Below is a small trained network, with its code and all its weights. Each question gives an input and a target symbol and asks what happens when units are switched off, that is, made to give their printed mean instead of their output.

import numpy as np


def w(rows, s, z=0):
    codes = np.array(rows[::2]) - 128.0
    scale = np.full(codes.shape[1], s)
    scale[-1] = z or s
    return codes * scale


def f(y):
    return np.maximum(y, 0)


def softmax(a):
    e = np.exp(a - a.max(-1, keepdims=True))
    return e / e.sum(-1, keepdims=True)


def log_softmax(a):
    a = a - a.max(-1, keepdims=True)
    return a - np.log(np.exp(a).sum(-1, keepdims=True))


def net(x, mask):
    ids = ['αγδελμξσψ'.index(c) for c in x.split()]
    T = len(ids)
    res = E[ids] + P[:T]
    q, k, v = (res @ M[0].T for M in (Q, K, V))
    z = softmax(np.where(np.tri(T) > 0, q @ k.T / 4**0.5, -1e9)) @ v
    res = res + np.where(mask[0], z, O[0][:, -1]) @ O[0][:, :-1]
    y = f(res @ A[0][:, :-1].T + A[0][:, -1])
    res = res + np.where(mask[1:13], y, B[0][:, -1]) @ B[0][:, :-1]
    return log_softmax(res[-1] @ U[:, :-1].T + U[:, -1])


Q, K, V, O, A, B = {}, {}, {}, {}, {}, {}
E = w([
[150,97,144],'α',
[151,102,148],'γ',
[135,97,143],'δ',
[184,103,136],'ε',
[154,99,144],'λ',
[159,91,141],'μ',
[53,62,146],'ξ',
[108,229,153],'σ',
[9,147,179],'ψ',
],0.011)
P = w([
[179,93,167],'0',
[108,163,244],'1',
[186,97,125],'2',
[108,157,203],'3',
[175,108,92],'4',
[96,165,172],'5',
[153,114,63],'6',
[75,176,146],'7',
[132,124,36],'8',
[48,190,121],'9',
[123,130,2],'10',
],0.009)
Q[0] = w([
[85,172,191],'h1',
[101,87,128],'h1',
[106,252,186],'h1',
[134,79,102],'h1',
],0.032)
K[0] = w([
[180,159,208],'h1',
[100,198,111],'h1',
[203,56,250],'h1',
[95,156,81],'h1',
],0.021)
V[0] = w([
[210,142,80],'h1',
[37,90,121],'h1',
[147,68,113],'h1',
[166,255,111],'h1',
],0.0093)
O[0] = w([
[254,110,168,57],'h1',
[5,132,143,105],'h1',
[138,67,141,158],'h1',
[223,227,143,2],'h1',
],0.0099,0.0022)
A[0] = w([
[186,134,51,177],'n1',
[182,137,63,192],'n2',
[184,121,107,69],'n3',
[118,119,119,254],'n4',
[156,32,50,67],'n5',
[185,85,65,78],'n6',
[215,129,70,120],'n7',
[224,130,2,30],'n8',
[81,110,80,162],'n9',
[174,108,127,176],'n10',
[112,120,160,189],'n11',
[114,151,207,111],'n12',
],0.012,0.0047)
B[0] = w([
[37,120,109,192],'n1',
[78,139,69,193],'n2',
[147,102,68,160],'n3',
[145,202,154,254],'n4',
[154,30,149,215],'n5',
[52,144,173,178],'n6',
[138,129,26,196],'n7',
[198,114,251,185],'n8',
[194,129,100,247],'n9',
[108,175,161,197],'n10',
[131,170,134,211],'n11',
[121,75,153,173],'n12',
],0.03,0.0054)
U = w([
[214,63,136,93],'α',
[173,195,134,254],'γ',
[130,158,254,219],'δ',
[128,107,140,5],'ε',
[96,68,114,114],'λ',
[102,88,131,65],'μ',
[80,180,80,193],'ξ',
[131,108,137,5],'σ',
[109,75,130,86],'ψ',
],0.0065,0.0036)

Each question gives the input, a string of symbols that net reads in full, and the target symbol t.
The units are the heads (4 rows each of Q, K, V and O) and the neurons (one row each of A and B). Each row of codes is followed by its name. A weight is (code - 128) times the scale printed after its matrix; where a second scale follows, it is the last column's (O, A, B and U).
mask holds one flag per unit, heads first, then neurons. A switched-off unit (its flag False) gives its mean, the last column of its rows in O or B, instead of its output. The means were averaged over made-up inputs and are rounded, as every weight is.
A unit's drop is (log p(t) with every unit on - log p(t) with that unit switched off) / (log p(t) with every unit on - log p(t) with every unit switched off).
The circuit of an input: a set's keep is (log p(t) with only the set's units on - log p(t) with every unit switched off) / (log p(t) with every unit on - log p(t) with every unit switched off). Starting from the 12 units with the biggest drops (on a tie, the unit counted first), units are removed one at a time, each time the one whose removal leaves the highest keep (on an exact tie, the one counted first), for as long as the keep stays at least 0.8.
units of the circuit, in order: the units of the circuit, biggest drop first
unit that matters most: the unit with the biggest drop
k most important neurons: the k neurons with the biggest drops, biggest first
input γ δ μ ψ δ ε δ ξ σ γ μ, target ξ: units of the circuit, in order	(h1; n2)
input μ ξ σ, target ξ: 2 most important neurons	(n8; n5)
input ξ λ δ α δ λ α ε ξ, target α: units of the circuit, in order	(n9; n5; h1)
input ξ α σ σ δ ξ ε δ ε, target λ: units of the circuit, in order	(n1; n5)
input ξ ξ ε α ξ ε μ, target α: 3 most important neurons	(n5; n9; n1)
input σ ε δ ψ δ ε ξ ε ψ ξ, target γ: units of the circuit, in order	(n5; n1; n9)
input μ δ σ ξ α, target ξ: units of the circuit, in order	(h1; n2; n1)
input ξ ε λ, target α: 3 most important neurons	(n5; n9; n1)
input ε δ σ γ ε ε, target ξ: 3 most important neurons	(n8; n5; n9)
input ε α δ ξ μ, target α: units of the circuit, in order	(h1; n5; n9; n1)
input γ ε ε, target λ: 3 most important neurons	(n7; n1; n5)
input γ δ λ ξ δ, target α: unit that matters most	h1
input ξ λ ψ α α ε μ ε δ ψ λ, target γ: units of the circuit, in order	(h1; n9; n1; n4)
input δ ε ε σ δ δ α μ δ σ ξ, target ξ: units of the circuit, in order	(h1; n8)
input ε α ψ δ ε ψ α, target γ: 3 most important neurons	(n9; n5; n1)
input α λ ε ε μ ξ μ ξ γ, target α: units of the circuit, in order	(h1; n9; n5; n1)
input α ε δ σ σ σ δ, target ξ: 3 most important neurons	(n7; n2; n1)
input σ μ ε γ λ ε ξ ψ γ, target γ: most important neuron	(n9)
input δ ξ α ψ δ ε ψ, target γ: 2 most important neurons	(n9; n5)
input δ ψ δ, target γ: 3 most important neurons	(n9; n5; n1)
input δ δ α σ ξ δ γ, target α: most important neuron	(n5)
